Here is a tiny trained network, its code and every weight. The questions are about switching its units off for an input and a class, where a switched-off unit gives its printed mean instead of its output.

import numpy as np


def w(rows, s, z=0):
    codes = np.array(rows[::2]) - 128.0
    scale = np.full(codes.shape[1], s)
    scale[-1] = z or s
    return codes * scale


def f(y):
    return y / 2 * (1 + np.tanh(0.7978845608 * (y + 0.044715 * y**3)))


def log_softmax(a):
    a = a - a.max(-1, keepdims=True)
    return a - np.log(np.exp(a).sum(-1, keepdims=True))


def net(x, mask):
    res = np.array(x, float).reshape(1, 8) / 4 @ E
    y = f(res @ A[0][:, :-1].T + A[0][:, -1])
    res = res + np.where(mask, y, B[0][:, -1]) @ B[0][:, :-1]
    return log_softmax(res[-1] @ U[:, :-1].T + U[:, -1])


A, B = {}, {}
E = w([
[193,145,134,97,251,129,121,153,97,72],'x0',
[123,141,92,91,102,141,135,74,154,99],'x1',
[147,41,97,92,144,188,70,167,116,119],'x2',
[86,171,87,79,138,118,65,136,49,151],'x3',
[95,149,163,133,174,127,77,179,111,107],'x4',
[147,67,148,69,124,132,137,162,106,209],'x5',
[211,134,81,74,172,88,106,88,155,51],'x6',
[89,82,210,105,209,106,131,80,170,152],'x7',
],0.011)
A[0] = w([
[134,135,105,139,102,150,178,102,190,140,154],'n1',
[38,133,227,119,178,80,112,122,182,133,108],'n2',
[110,106,78,67,162,190,60,154,141,77,137],'n3',
[174,227,62,84,125,8,133,120,163,134,110],'n4',
[119,166,123,165,115,153,130,163,105,164,125],'n5',
[84,74,119,122,99,132,134,183,102,207,164],'n6',
[151,205,88,152,131,115,147,134,93,61,253],'n7',
[84,148,48,90,112,191,71,79,96,144,115],'n8',
],0.012,0.0052)
B[0] = w([
[100,72,232,83,95,27,111,107,162,95,188],'n1',
[113,173,92,65,107,109,73,77,150,132,252],'n2',
[141,71,194,79,109,95,149,135,67,98,230],'n3',
[131,188,93,216,202,172,123,132,144,152,236],'n4',
[171,85,145,134,150,194,144,137,129,113,188],'n5',
[214,179,144,174,192,245,42,151,105,187,235],'n6',
[97,167,161,106,205,220,124,109,104,86,252],'n7',
[135,191,76,140,62,113,75,62,141,107,206],'n8',
],0.011,0.013)
U = w([
[82,81,105,38,90,27,111,50,188,72,169],'0',
[172,64,143,138,14,108,57,151,116,206,27],'1',
[212,59,186,102,221,218,98,235,78,151,224],'2',
[85,90,2,170,124,95,167,210,159,195,3],'3',
[110,243,70,149,156,200,49,68,162,166,153],'4',
],0.0081,0.0036)

Each question gives the input, the list of numbers given to net, and the class t.
The units are the neurons (one row each of A and B). Each row of codes is followed by its name. A weight is (code - 128) times the scale printed after its matrix; where a second scale follows, it is the last column's (A, B and U).
mask holds one flag per neuron, in row order. A switched-off neuron (its flag False) gives its mean, the last column of its row in B, instead of its output. The means were averaged over made-up inputs and are rounded, as every weight is.
A unit's drop is (log p(t) with every unit on - log p(t) with that unit switched off) / (log p(t) with every unit on - log p(t) with every unit switched off).
The circuit of an input: a set's keep is (log p(t) with only the set's units on - log p(t) with every unit switched off) / (log p(t) with every unit on - log p(t) with every unit switched off). Starting from all 8 units, units are removed one at a time, each time the one whose removal leaves the highest keep (on an exact tie, the one counted first), for as long as the keep stays at least 0.8.
circuit, biggest first: the units of the circuit, biggest drop first
top k neurons: the k neurons with the biggest drops, biggest first
drop of u: that unit's drop, to one decimal
input [1,5,4,8,7,3,-5,-2], class 2: top 4 neurons -> n3, n6, n2, n5
input [-6,7,5,-7,1,5,-5,1], class 2: top neuron -> n6
input [-8,-5,4,-6,5,4,7,7], class 4: top 4 neurons -> n2, n3, n1, n6
input [-6,-7,-5,-6,4,8,5,7], class 4: top 3 neurons -> n2, n6, n3
input [4,-7,-1,7,5,-8,-7,-7], class 2: top 2 neurons -> n5, n2
input [-1,4,-2,-4,3,4,-1,6], class 0: circuit, biggest first -> n4, n6
input [6,7,6,8,6,-5,0,-1], class 2: top 2 neurons -> n3, n7
input [-5,-2,6,8,7,3,5,-2], class 1: top 2 neurons -> n8, n3
input [-8,6,-1,-8,5,-3,7,-4], class 0: top 2 neurons -> n1, n6
input [2,3,0,-5,7,-1,-3,-4], class 2: top 2 neurons -> n2, n8
input [-7,1,3,-6,-2,7,4,-1], class 1: top 2 neurons -> n7, n1
input [-1,-7,7,-4,7,-1,-8,6], class 4: top 3 neurons -> n2, n3, n1
input [1,4,4,-3,0,1,5,-7], class 2: top 2 neurons -> n3, n2
input [-6,-6,4,-1,4,-7,-8,-6], class 2: circuit, biggest first -> n5
input [0,3,7,0,6,-7,-4,-3], class 2: top 2 neurons -> n3, n2
input [-3,-8,-7,0,5,-4,-5,-4], class 2: top 2 neurons -> n5, n8
input [1,-2,1,1,-3,1,7,1], class 2: top 2 neurons -> n2, n8
input [-2,1,-1,1,4,8,-2,6], class 4: drop of n2 -> 1.5
input [-7,8,-4,-5,8,8,4,2], class 0: drop of n8 -> 0.0
input [-5,7,4,0,8,2,6,1], class 0: drop of n6 -> 0.1
input [3,-1,4,-4,0,1,-6,7], class 4: circuit, biggest first -> n2
input [-2,8,5,-8,-4,-1,6,-8], class 0: drop of n1 -> 0.7
